Below are the code and all the weights of a small trained network. Each question names an input and a class and asks about switching units off, where a switched-off unit gives its printed mean instead of its output.

import numpy as np


def w(rows, s, z=0):
    codes = np.array(rows[::2]) - 128.0
    scale = np.full(codes.shape[1], s)
    scale[-1] = z or s
    return codes * scale


def norm(h):
    return h / np.sqrt((h * h).mean(-1, keepdims=True) + 1e-5)


def f(y):
    return y / 2 * (1 + np.tanh(0.7978845608 * (y + 0.044715 * y**3)))


def log_softmax(a):
    a = a - a.max(-1, keepdims=True)
    return a - np.log(np.exp(a).sum(-1, keepdims=True))


def net(x, mask):
    res = np.array(x, float).reshape(1, 5) / 4 @ E
    u = 0
    for l in range(3):
        y = f(norm(res) @ A[l][:, :-1].T + A[l][:, -1])
        res = res + np.where(mask[u : u + 4], y, B[l][:, -1]) @ B[l][:, :-1]
        u += 4
    return log_softmax(norm(res)[-1] @ U[:, :-1].T + U[:, -1])


A, B = {}, {}
E = w([
[83,239,154,161],'x0',
[107,27,195,204],'x1',
[38,74,148,66],'x2',
[96,140,3,154],'x3',
[135,70,218,253],'x4',
],0.0068)
A[0] = w([
[61,29,136,187,2],'L0N0',
[142,254,111,198,44],'L0N1',
[193,128,255,72,17],'L0N2',
[213,180,25,78,118],'L0N3',
],0.0065,0.0018)
B[0] = w([
[89,71,144,129,181],'L0N0',
[120,123,154,194,202],'L0N1',
[247,102,166,57,194],'L0N2',
[129,67,147,158,252],'L0N3',
],0.011,0.003)
A[1] = w([
[10,255,115,33,6],'L1N0',
[208,75,8,183,91],'L1N1',
[199,106,141,109,3],'L1N2',
[112,35,224,169,129],'L1N3',
],0.0082,0.0019)
B[1] = w([
[71,138,253,91,200],'L1N0',
[86,234,77,93,210],'L1N1',
[170,150,169,55,146],'L1N2',
[121,45,60,145,252],'L1N3',
],0.015,0.0043)
A[2] = w([
[159,89,87,154,29],'L2N0',
[104,124,21,87,251],'L2N1',
[142,104,145,254,92],'L2N2',
[82,170,93,229,152],'L2N3',
],0.0081,0.0021)
B[2] = w([
[116,153,156,156,138],'L2N0',
[53,185,58,124,253],'L2N1',
[125,179,151,176,215],'L2N2',
[254,167,220,122,236],'L2N3',
],0.0093,0.0031)
U = w([
[134,237,42,146,105],'0',
[248,83,148,76,187],'1',
[197,195,171,250,142],'2',
[80,157,226,94,103],'3',
[101,117,52,113,6],'4',
[106,5,115,215,231],'5',
],0.017,0.0022)

Each question gives the input, the list of numbers given to net, and the class t.
The units are the neurons (one row each of A and B). Each row of codes is followed by its name. A weight is (code - 128) times the scale printed after its matrix; where a second scale follows, it is the last column's (A, B and U).
mask holds one flag per neuron, layer by layer. A switched-off neuron (its flag False) gives its mean, the last column of its row in B, instead of its output. The means were averaged over made-up inputs and are rounded, as every weight is.
A unit's drop is (log p(t) with every unit on - log p(t) with that unit switched off) / (log p(t) with every unit on - log p(t) with every unit switched off).
The circuit of an input: a set's keep is (log p(t) with only the set's units on - log p(t) with every unit switched off) / (log p(t) with every unit on - log p(t) with every unit switched off). Starting from all 12 units, units are removed one at a time, each time the one whose removal leaves the highest keep (on an exact tie, the one counted first), for as long as the keep stays at least 0.8.
units of the circuit, in order: the units of the circuit, biggest drop first
unit that matters most: the unit with the biggest drop
top k neurons: the k neurons with the biggest drops, biggest first
k most important neurons of layer l: the k neurons of layer l with the biggest drops, biggest first
drop when u is switched off: that unit's drop, to one decimal
input [-1,6,-5,-7,1], class 1: units of the circuit, in order : L0N2
input [8,-5,-5,0,-2], class 2: units of the circuit, in order : L0N1, L1N1
input [1,3,8,-8,-3], class 1: units of the circuit, in order : L0N2, L1N0
input [1,6,-6,-7,0], class 1: top 2 neurons : L0N2, L1N2
input [6,1,5,7,2], class 3: units of the circuit, in order : L1N0, L0N3
input [5,8,-2,-8,1], class 5: top 2 neurons : L1N3, L2N3
input [-3,-8,0,0,5], class 4: top 2 neurons : L0N3, L1N3
input [-4,3,3,4,-2], class 4: top 2 neurons : L0N0, L2N1
input [8,8,-1,-2,-5], class 2: top 2 neurons : L0N1, L1N2
input [-7,-4,-1,-2,0], class 4: 2 most important neurons of layer 1 : L1N1, L1N0
input [6,4,3,8,3], class 2: top 2 neurons : L2N3, L0N3
input [6,7,-1,-5,-3], class 5: top 4 neurons : L1N3, L2N3, L1N1, L1N0
input [7,2,2,-6,1], class 1: top 2 neurons : L0N2, L0N3
input [-5,6,-3,0,-6], class 0: unit that matters most : L1N1
input [8,6,2,-4,-3], class 5: 3 most important neurons of layer 1 : L1N3, L1N1, L1N2
input [0,-8,-7,-7,8], class 1: top 3 neurons : L0N2, L1N2, L2N1
input [1,-4,8,8,-3], class 3: 2 most important neurons of layer 1 : L1N0, L1N3
input [8,-7,-8,4,-5], class 2: 2 most important neurons of layer 1 : L1N0, L1N3
input [0,-8,0,1,0], class 3: top 3 neurons : L0N2, L1N0, L1N3
input [6,6,-8,4,-6], class 2: units of the circuit, in order : L2N3
input [-6,1,-4,-2,-2], class 0: 2 most important neurons of layer 1 : L1N1, L1N0
input [8,-8,8,4,-3], class 3: drop when L1N0 is switched off : 0.9
input [4,-5,7,6,5], class 3: drop when L1N0 is switched off : 0.2
input [7,-5,-3,1,1], class 2: drop when L0N1 is switched off : 0.5
input [6,1,5,5,-6], class 3: drop when L1N0 is switched off : 0.9
input [3,-8,-8,-7,-6], class 1: 3 most important neurons of layer 2 : L2N1, L2N2, L2N0
input [2,-2,6,-7,-1], class 1: most important neuron of layer 0 : L0N2
